Small tables with named rows and columns. After each table, cells are looked up by row and column.

tib
fields: duto, bif, duz, fop
kiliz: [65.0, 82.1, 82.5, 62.7]
visi: [30.2, 56.9, 61.8, 16.9]
nipi: [26.7, 45.6, 90.5, 48.1]
pifu: [77.6, 32.7, 86.5, 26.5]
lasigol: [37.1, 36.9, 29.0, 14.0]
venuve: [14.7, 83.2, 49.1, 71.8]

visi, bif: 56.9
nipi, duz: 90.5
venuve, duz: 49.1
nipi, bif: 45.6
venuve, bif: 83.2
pifu, duto: 77.6
kiliz, bif: 82.1
Which row has the largest duz? nipi

tuvesa:
cols = misuro, nus, redeta, lup, doleget, tevavul, tesa, bulik
sobuto: [5550, 6991, 4305, 5343, 5751, 6334, 6040, 6298]
zus: [6297, 7782, 5988, 6232, 5666, 6596, 7375, 6220]
sud: [5583, 5217, 5938, 7119, 4420, 5788, 5471, 5406]
dodof: [6291, 5099, 6696, 2626, 5940, 5723, 6660, 6988]
surana: [5909, 8649, 5998, 7943, 4863, 6649, 6219, 6586]
kog: [6659, 6011, 3823, 1248, 7107, 5535, 5735, 6917]
pekofom: [6190, 6493, 5585, 8698, 5115, 6457, 6814, 6132]
luz: [5717, 5495, 7353, 6281, 6664, 6845, 6172, 5870]
rurozo: [6979, 6398, 8563, 7490, 7036, 6001, 5751, 5757]
kuf: [5714, 6307, 6228, 4290, 5746, 6461, 6747, 5575]
bes: [5627, 4308, 6906, 7305, 2717, 5802, 5413, 7005]
dagivu: [5717, 5945, 6171, 6562, 7946, 5857, 5530, 4952]
lub: [6502, 8288, 6013, 5196, 5600, 6452, 4768, 6856]
dem: [5930, 5045, 4941, 5481, 5496, 6135, 6748, 5330]

misuro of sud: 5583
tesa of zus: 7375
lup of sud: 7119
redeta of sud: 5938
redeta of rurozo: 8563
redeta of zus: 5988
tevavul of kuf: 6461
Which row has the largest redeta? rurozo

gat =
        pep  pamevig  kes
dise    111      103  130
nemodo  104       60  221
kiz     123       55  160
dez     113      254  108
duge    118      151  138

What is the pamevig of dise in gat?
103
What is the kes of dise in gat?
130
What is the kes of dez in gat?
108
What is the pamevig of kiz in gat?
55
What is the pep of duge in gat?
118
What is the kes of kiz in gat?
160
What is the pamevig of duge in gat?
151
What is the pamevig of dez in gat?
254
What is the pep of dise in gat?
111
What is the pep of dez in gat?
113
What is the pep of nemodo in gat?
104
What is the pamevig of nemodo in gat?
60
What is the kes of nemodo in gat?
221
What is the kes of duge in gat?
138
What is the pep of kiz in gat?
123
Which row has the largest pep? kiz

gafo.tsv
	sas	sim	kerutu	non	ribodu	ges	vufi	gopor	libo
dite	33881	52319	27240	31996	45484	54924	49464	52045	43410
fen	26386	46346	37403	35034	39998	54390	53082	46487	52627
fir	52536	65142	61250	77480	45380	44621	57907	55349	47372
tinosit	27621	47302	38772	37420	40399	53693	53033	46950	52500
domera	26476	46469	37096	34879	39987	54546	52840	46613	52495
peb	49598	64388	5501	25264	56575	55665	43483	62987	23412
sukemu	52818	65183	67454	83378	44392	43043	59227	54385	49829

What is the vufi of peb in gafo?
43483
What is the vufi of dite in gafo?
49464
What is the ribodu of domera in gafo?
39987
What is the gopor of sukemu in gafo?
54385
What is the gopor of peb in gafo?
62987
What is the non of fen in gafo?
35034
What is the ges of dite in gafo?
54924
Which row has the largest vufi? sukemu

los =
columns: sir, kebo, makota, nonim, nid, vifano, giniz
zolozam: [43, 95, 171, 130, 129, 136, 180]
sem: [67, 116, 152, 145, 162, 136, 162]
nedirug: [91, 178, 186, 178, 152, 196, 93]
mas: [102, 133, 103, 125, 116, 118, 190]
nisodu: [103, 103, 102, 121, 152, 153, 190]
tuv: [69, 80, 172, 128, 126, 151, 184]
vivasi: [118, 194, 152, 182, 130, 197, 87]
guto: [130, 104, 158, 130, 160, 127, 194]
zabu: [37, 115, 199, 152, 111, 192, 126]

What is the kebo of zabu in los?
115
What is the giniz of sem in los?
162
What is the sir of tuv in los?
69
What is the makota of mas in los?
103
What is the giniz of nedirug in los?
93
What is the nonim of vivasi in los?
182
What is the kebo of nisodu in los?
103
What is the kebo of tuv in los?
80
What is the makota of sem in los?
152
What is the nonim of mas in los?
125
What is the sir of sem in los?
67
What is the nid of sem in los?
162
What is the nid of mas in los?
116
Which row has the largest giniz? guto

dozu
|  | sebugo | mil | fepu | ratuto |
|---|---|---|---|---|
| ves | 12 | 132 | 3 | 188 |
| veg | 90 | 68 | 167 | 38 |
| boboli | 133 | 154 | 100 | 211 |
| diz | 82 | 212 | 30 | 213 |
| valuf | 190 | 120 | 177 | 33 |
| nadibi | 156 | 218 | 66 | 177 |
| fidama | 15 | 166 | 28 | 155 |
| dadamu | 9 | 90 | 126 | 59 |
| mak | 18 | 184 | 10 | 182 |
| teregi | 92 | 156 | 91 | 102 |
| sunefo | 39 | 116 | 14 | 212 |

fepu of dadamu: 126
sebugo of teregi: 92
fepu of boboli: 100
ratuto of fidama: 155
sebugo of fidama: 15
mil of fidama: 166
ratuto of teregi: 102
ratuto of dadamu: 59
sebugo of boboli: 133
ratuto of diz: 213

Table latu
	rogop	nabid	mibopo	renur	ked
kivusi	71	18	6	71	55
fisa	68	24	22	71	36
pom	63	73	79	74	58
pulet	51	69	66	53	31
sotesul	34	68	72	22	63
pebotib	16	24	20	27	32
ripevib	51	40	37	58	48
ziso	65	74	80	81	58
ligebom	63	67	54	68	29
bovan	72	62	63	83	26
budu	22	43	44	15	57
suzigod	31	61	62	16	60
bosila	45	63	65	39	40
zadake	36	68	69	11	65

rogop of ligebom is 63
mibopo of zadake is 69
nabid of pom is 73
rogop of pebotib is 16
ked of sotesul is 63
rogop of zadake is 36
rogop of sotesul is 34

